Below are the code and all the weights of a small trained network. Each question names an input and a target symbol and asks about switching units off, where a switched-off unit gives its printed mean instead of its output.

import numpy as np


def w(rows, s, z=0):
    codes = np.array(rows[::2]) - 128.0
    scale = np.full(codes.shape[1], s)
    scale[-1] = z or s
    return codes * scale


def norm(h):
    return h / np.sqrt((h * h).mean(-1, keepdims=True) + 1e-5)


def f(y):
    return y / 2 * (1 + np.tanh(0.7978845608 * (y + 0.044715 * y**3)))


def softmax(a):
    e = np.exp(a - a.max(-1, keepdims=True))
    return e / e.sum(-1, keepdims=True)


def log_softmax(a):
    a = a - a.max(-1, keepdims=True)
    return a - np.log(np.exp(a).sum(-1, keepdims=True))


def net(x, mask):
    ids = ['αβγδεζηθλμξπτφψω'.index(c) for c in x.split()]
    T = len(ids)
    res = E[ids] + P[:T]
    q, k, v = (norm(res) @ M[0].T for M in (Q, K, V))
    z = softmax(np.where(np.tri(T) > 0, q @ k.T / 4**0.5, -1e9)) @ v
    res = res + np.where(mask[0], z, O[0][:, -1]) @ O[0][:, :-1]
    y = f(norm(res) @ A[0][:, :-1].T + A[0][:, -1])
    res = res + np.where(mask[1:13], y, B[0][:, -1]) @ B[0][:, :-1]
    return log_softmax(norm(res)[-1] @ U[:, :-1].T + U[:, -1])


Q, K, V, O, A, B = {}, {}, {}, {}, {}, {}
E = w([
[3,179,108],'α',
[104,6,103],'β',
[152,85,146],'γ',
[136,104,138],'δ',
[73,115,162],'ε',
[199,50,160],'ζ',
[131,106,138],'η',
[144,97,142],'θ',
[150,106,224],'λ',
[135,94,103],'μ',
[82,101,97],'ξ',
[133,111,162],'π',
[122,179,128],'τ',
[163,144,181],'φ',
[158,174,189],'ψ',
[110,144,78],'ω',
],0.027)
P = w([
[39,136,164],'0',
[88,109,176],'1',
[106,105,165],'2',
[129,114,168],'3',
[148,120,164],'4',
[165,129,164],'5',
[181,135,162],'6',
[196,144,160],'7',
[215,147,162],'8',
[243,146,160],'9',
[248,156,159],'10',
[254,165,166],'11',
],0.0074)
Q[0] = w([
[42,225,173],'head 1',
[76,217,203],'head 1',
[4,149,56],'head 1',
[78,75,125],'head 1',
],0.016)
K[0] = w([
[77,124,227],'head 1',
[92,92,230],'head 1',
[5,92,112],'head 1',
[56,78,140],'head 1',
],0.015)
V[0] = w([
[130,194,142],'head 1',
[79,124,254],'head 1',
[151,91,63],'head 1',
[138,179,115],'head 1',
],0.0091)
O[0] = w([
[142,132,221,7],'head 1',
[255,171,166,221],'head 1',
[53,106,52,158],'head 1',
[125,126,208,18],'head 1',
],0.0066,0.0016)
A[0] = w([
[111,115,3,162],'neuron 1',
[241,80,226,3],'neuron 2',
[117,30,220,111],'neuron 3',
[138,160,195,120],'neuron 4',
[85,206,191,129],'neuron 5',
[69,219,109,8],'neuron 6',
[158,82,94,90],'neuron 7',
[159,162,224,118],'neuron 8',
[188,16,44,78],'neuron 9',
[208,199,145,113],'neuron 10',
[172,70,85,67],'neuron 11',
[102,229,195,114],'neuron 12',
],0.014,0.005)
B[0] = w([
[134,179,210,183],'neuron 1',
[253,150,160,252],'neuron 2',
[86,89,179,216],'neuron 3',
[66,117,64,148],'neuron 4',
[206,139,133,142],'neuron 5',
[113,205,77,145],'neuron 6',
[126,153,76,154],'neuron 7',
[38,137,80,176],'neuron 8',
[100,68,51,220],'neuron 9',
[14,120,132,178],'neuron 10',
[106,133,63,163],'neuron 11',
[185,71,74,149],'neuron 12',
],0.018,0.011)
U = w([
[169,222,52,219],'α',
[40,40,163,138],'β',
[37,163,30,181],'γ',
[159,133,120,56],'δ',
[125,140,124,59],'ε',
[130,148,107,14],'ζ',
[153,124,92,65],'η',
[155,151,196,78],'θ',
[166,118,99,65],'λ',
[208,85,64,182],'μ',
[95,247,157,254],'ξ',
[127,142,107,20],'π',
[32,155,159,73],'τ',
[155,133,130,130],'φ',
[198,166,129,104],'ψ',
[164,116,198,161],'ω',
],0.016,0.0066)

Each question gives the input, a string of symbols that net reads in full, and the target symbol t.
The units are the heads (4 rows each of Q, K, V and O) and the neurons (one row each of A and B). Each row of codes is followed by its name. A weight is (code - 128) times the scale printed after its matrix; where a second scale follows, it is the last column's (O, A, B and U).
mask holds one flag per unit, heads first, then neurons. A switched-off unit (its flag False) gives its mean, the last column of its rows in O or B, instead of its output. The means were averaged over made-up inputs and are rounded, as every weight is.
A unit's drop is (log p(t) with every unit on - log p(t) with that unit switched off) / (log p(t) with every unit on - log p(t) with every unit switched off).
The circuit of an input: a set's keep is (log p(t) with only the set's units on - log p(t) with every unit switched off) / (log p(t) with every unit on - log p(t) with every unit switched off). Starting from the 12 units with the biggest drops (on a tie, the unit counted first), units are removed one at a time, each time the one whose removal leaves the highest keep (on an exact tie, the one counted first), for as long as the keep stays at least 0.8.
circuit, biggest first: the units of the circuit, biggest drop first
most important unit: the unit with the biggest drop
top k neurons: the k neurons with the biggest drops, biggest first
drop when u is switched off: that unit's drop, to one decimal
input ω φ λ θ β θ η θ ω τ, target γ: most important unit => neuron 10
input δ τ γ, target ω: top 3 neurons => (neuron 2; neuron 3; neuron 12)
input λ ω ω η δ ζ θ γ θ α μ θ, target γ: circuit, biggest first => (head 1; neuron 2)
input ε τ ψ θ α ω θ τ γ, target ω: circuit, biggest first => (head 1; neuron 2; neuron 3)
input ω ω μ, target β: circuit, biggest first => (neuron 2; neuron 1; neuron 8)
input ω μ α μ η ω θ α θ η α, target α: top 2 neurons => (neuron 6; neuron 5)
input τ θ δ, target ω: top 3 neurons => (neuron 2; neuron 3; neuron 9)
input δ α θ δ δ ψ μ δ δ, target γ: top 2 neurons => (neuron 9; neuron 2)
input α θ η, target μ: top 2 neurons => (neuron 2; neuron 1)
input θ θ τ ψ θ θ θ τ θ, target ω: top 3 neurons => (neuron 2; neuron 9; neuron 3)
input θ η ω λ ω δ δ, target β: top 2 neurons => (neuron 2; neuron 3)
input θ β ω θ ω θ θ π μ π λ ω, target ξ: top 2 neurons => (neuron 1; neuron 2)
input μ θ τ η τ, target γ: drop when neuron 10 is switched off => 0.8
input η ω γ, target β: circuit, biggest first => (neuron 3)
input μ δ η, target γ: drop when neuron 7 is switched off => 0.1
input θ ω ω θ θ ω ω δ ω θ α ψ, target α: drop when neuron 11 is switched off => 0.0
